Here is a tiny trained network, its code and every weight. The questions are about switching its units off for an input and a target symbol, where a switched-off unit gives its printed mean instead of its output.

import numpy as np


def w(rows, s, z=0):
    codes = np.array(rows[::2]) - 128.0
    scale = np.full(codes.shape[1], s)
    scale[-1] = z or s
    return codes * scale


def f(y):
    return np.maximum(y, 0)


def softmax(a):
    e = np.exp(a - a.max(-1, keepdims=True))
    return e / e.sum(-1, keepdims=True)


def log_softmax(a):
    a = a - a.max(-1, keepdims=True)
    return a - np.log(np.exp(a).sum(-1, keepdims=True))


def net(x, mask):
    ids = ['γδζθλφ'.index(c) for c in x.split()]
    T = len(ids)
    res = E[ids] + P[:T]
    q, k, v = (res @ M[0].T for M in (Q, K, V))
    z = softmax(np.where(np.tri(T) > 0, q @ k.T / 4**0.5, -1e9)) @ v
    res = res + np.where(mask[0], z, O[0][:, -1]) @ O[0][:, :-1]
    y = f(res @ A[0][:, :-1].T + A[0][:, -1])
    res = res + np.where(mask[1:25], y, B[0][:, -1]) @ B[0][:, :-1]
    return log_softmax(res[-1] @ U[:, :-1].T + U[:, -1])


Q, K, V, O, A, B = {}, {}, {}, {}, {}, {}
E = w([
[166,191,155,106,147,61,239],'γ',
[213,135,51,84,104,57,173],'δ',
[89,45,127,200,148,39,188],'ζ',
[37,183,172,87,108,136,116],'θ',
[168,64,245,165,195,27,78],'λ',
[148,142,222,254,161,113,192],'φ',
],0.0089)
P = w([
[87,74,192,86,173,216,141],'0',
[133,72,207,104,2,102,165],'1',
[71,133,152,70,172,86,162],'2',
[103,123,109,113,151,95,139],'3',
[126,112,89,147,134,99,121],'4',
[147,105,85,178,126,99,108],'5',
[165,102,80,199,132,97,96],'6',
],0.0065)
Q[0] = w([
[98,65,166,80,151,232,189],'h0',
[86,109,157,160,168,88,87],'h0',
[218,218,114,61,44,11,212],'h0',
[114,172,138,143,63,105,160],'h0',
],0.013)
K[0] = w([
[104,59,170,120,88,127,158],'h0',
[117,135,148,97,97,168,126],'h0',
[214,120,91,81,251,153,194],'h0',
[137,138,100,115,143,143,180],'h0',
],0.017)
V[0] = w([
[164,141,163,161,155,125,174],'h0',
[22,152,101,89,152,183,82],'h0',
[184,135,190,85,98,88,56],'h0',
[154,2,109,117,226,103,169],'h0',
],0.012)
O[0] = w([
[57,142,125,127,122,145,192,198],'h0',
[172,127,133,244,103,76,61,254],'h0',
[174,129,109,40,106,55,175,149],'h0',
[2,87,120,109,212,143,69,164],'h0',
],0.0079,0.0017)
A[0] = w([
[108,179,131,53,203,166,123,69],'n0',
[178,97,148,68,45,160,153,112],'n1',
[220,122,50,207,175,147,148,108],'n2',
[169,104,123,155,116,116,97,107],'n3',
[145,87,104,165,107,79,145,99],'n4',
[164,94,121,156,126,121,176,108],'n5',
[246,142,19,173,85,168,64,85],'n6',
[114,152,36,85,100,128,99,124],'n7',
[120,150,191,117,163,217,43,132],'n8',
[149,123,184,168,162,116,103,144],'n9',
[173,76,82,77,154,95,77,143],'n10',
[190,207,75,198,112,81,112,154],'n11',
[151,114,128,120,138,157,121,129],'n12',
[215,66,55,157,38,214,71,42],'n13',
[124,172,170,124,83,178,163,141],'n14',
[41,218,116,44,172,165,101,104],'n15',
[174,162,168,152,146,136,100,92],'n16',
[78,151,99,47,63,177,128,3],'n17',
[191,132,159,181,187,157,177,125],'n18',
[147,139,59,194,158,165,173,141],'n19',
[112,190,88,138,127,122,93,122],'n20',
[89,132,139,178,146,121,79,107],'n21',
[47,214,129,80,131,167,128,190],'n22',
[175,199,78,114,182,109,180,108],'n23',
],0.012,0.0054)
B[0] = w([
[136,96,100,172,157,160,205,189],'n0',
[151,154,138,105,113,136,79,142],'n1',
[125,118,173,65,127,167,152,177],'n2',
[141,142,148,108,119,150,90,184],'n3',
[149,142,153,120,123,30,148,198],'n4',
[142,120,134,185,125,113,125,169],'n5',
[151,137,102,254,109,54,120,169],'n6',
[124,138,86,54,177,54,151,147],'n7',
[158,109,98,104,168,103,196,168],'n8',
[118,108,137,121,123,149,177,220],'n9',
[82,170,104,102,98,100,85,164],'n10',
[51,113,95,101,163,218,135,245],'n11',
[119,104,137,131,124,130,127,128],'n12',
[138,103,186,23,133,74,168,142],'n13',
[135,141,110,138,127,109,79,169],'n14',
[118,178,116,147,76,130,26,246],'n15',
[134,114,153,92,128,148,135,171],'n16',
[143,96,62,199,199,132,202,157],'n17',
[98,151,74,132,119,129,72,180],'n18',
[110,137,140,151,98,106,89,153],'n19',
[111,105,123,161,128,138,135,147],'n20',
[140,156,120,142,109,115,106,188],'n21',
[119,94,190,77,128,137,171,253],'n22',
[246,121,149,131,143,177,97,149],'n23',
],0.025,0.0073)
U = w([
[79,62,141,81,185,166,247,198],'γ',
[116,179,180,71,79,120,56,160],'δ',
[111,185,68,254,99,141,20,181],'ζ',
[137,152,104,119,149,119,119,3],'θ',
[165,132,159,156,128,156,128,33],'λ',
[138,132,136,207,114,64,151,112],'φ',
],0.008,0.0035)

Each question gives the input, a string of symbols that net reads in full, and the target symbol t.
The units are the heads (4 rows each of Q, K, V and O) and the neurons (one row each of A and B). Each row of codes is followed by its name. A weight is (code - 128) times the scale printed after its matrix; where a second scale follows, it is the last column's (O, A, B and U).
mask holds one flag per unit, heads first, then neurons. A switched-off unit (its flag False) gives its mean, the last column of its rows in O or B, instead of its output. The means were averaged over made-up inputs and are rounded, as every weight is.
A unit's drop is (log p(t) with every unit on - log p(t) with that unit switched off) / (log p(t) with every unit on - log p(t) with every unit switched off).
The circuit of an input: a set's keep is (log p(t) with only the set's units on - log p(t) with every unit switched off) / (log p(t) with every unit on - log p(t) with every unit switched off). Starting from the 12 units with the biggest drops (on a tie, the unit counted first), units are removed one at a time, each time the one whose removal leaves the highest keep (on an exact tie, the one counted first), for as long as the keep stays at least 0.8.
circuit, biggest first: the units of the circuit, biggest drop first
most important unit: the unit with the biggest drop
top k neurons: the k neurons with the biggest drops, biggest first
drop when u is switched off: that unit's drop, to one decimal
input ζ ζ λ ζ δ λ ζ, target ζ: circuit, biggest first -> [h0, n15, n2]
input ζ ζ λ ζ, target ζ: most important unit -> n15
input γ ζ ζ λ φ γ, target δ: circuit, biggest first -> [n15, h0]
input θ γ θ θ θ, target ζ: circuit, biggest first -> [h0, n22]
input θ ζ ζ, target φ: circuit, biggest first -> [n15, n11, n22]
input δ ζ θ ζ θ θ, target γ: circuit, biggest first -> [n15, h0]
input θ δ θ δ θ φ θ, target ζ: circuit, biggest first -> [n22, h0]
input θ φ ζ θ θ, target γ: circuit, biggest first -> [h0, n15]
input ζ γ λ θ ζ λ γ, target λ: top 4 neurons -> [n15, n23, n11, n22]
input θ ζ λ γ δ λ, target δ: top 2 neurons -> [n10, n0]
input θ ζ θ θ φ ζ, target φ: top 3 neurons -> [n6, n4, n15]
input θ λ ζ δ, target θ: top 4 neurons -> [n15, n11, n10, n7]
input θ λ δ θ δ ζ λ, target δ: top 3 neurons -> [n2, n3, n10]
input θ λ λ φ, target ζ: circuit, biggest first -> [n22]
input θ θ ζ θ ζ γ γ, target λ: top 3 neurons -> [n15, n23, n22]
input θ ζ θ φ λ ζ, target δ: top 2 neurons -> [n2, n0]
input ζ φ θ ζ φ, target ζ: drop when n18 is switched off -> 0.5
input θ ζ λ δ, target θ: drop when n2 is switched off -> 0.3
input θ ζ δ θ ζ, target δ: drop when n22 is switched off -> 0.4
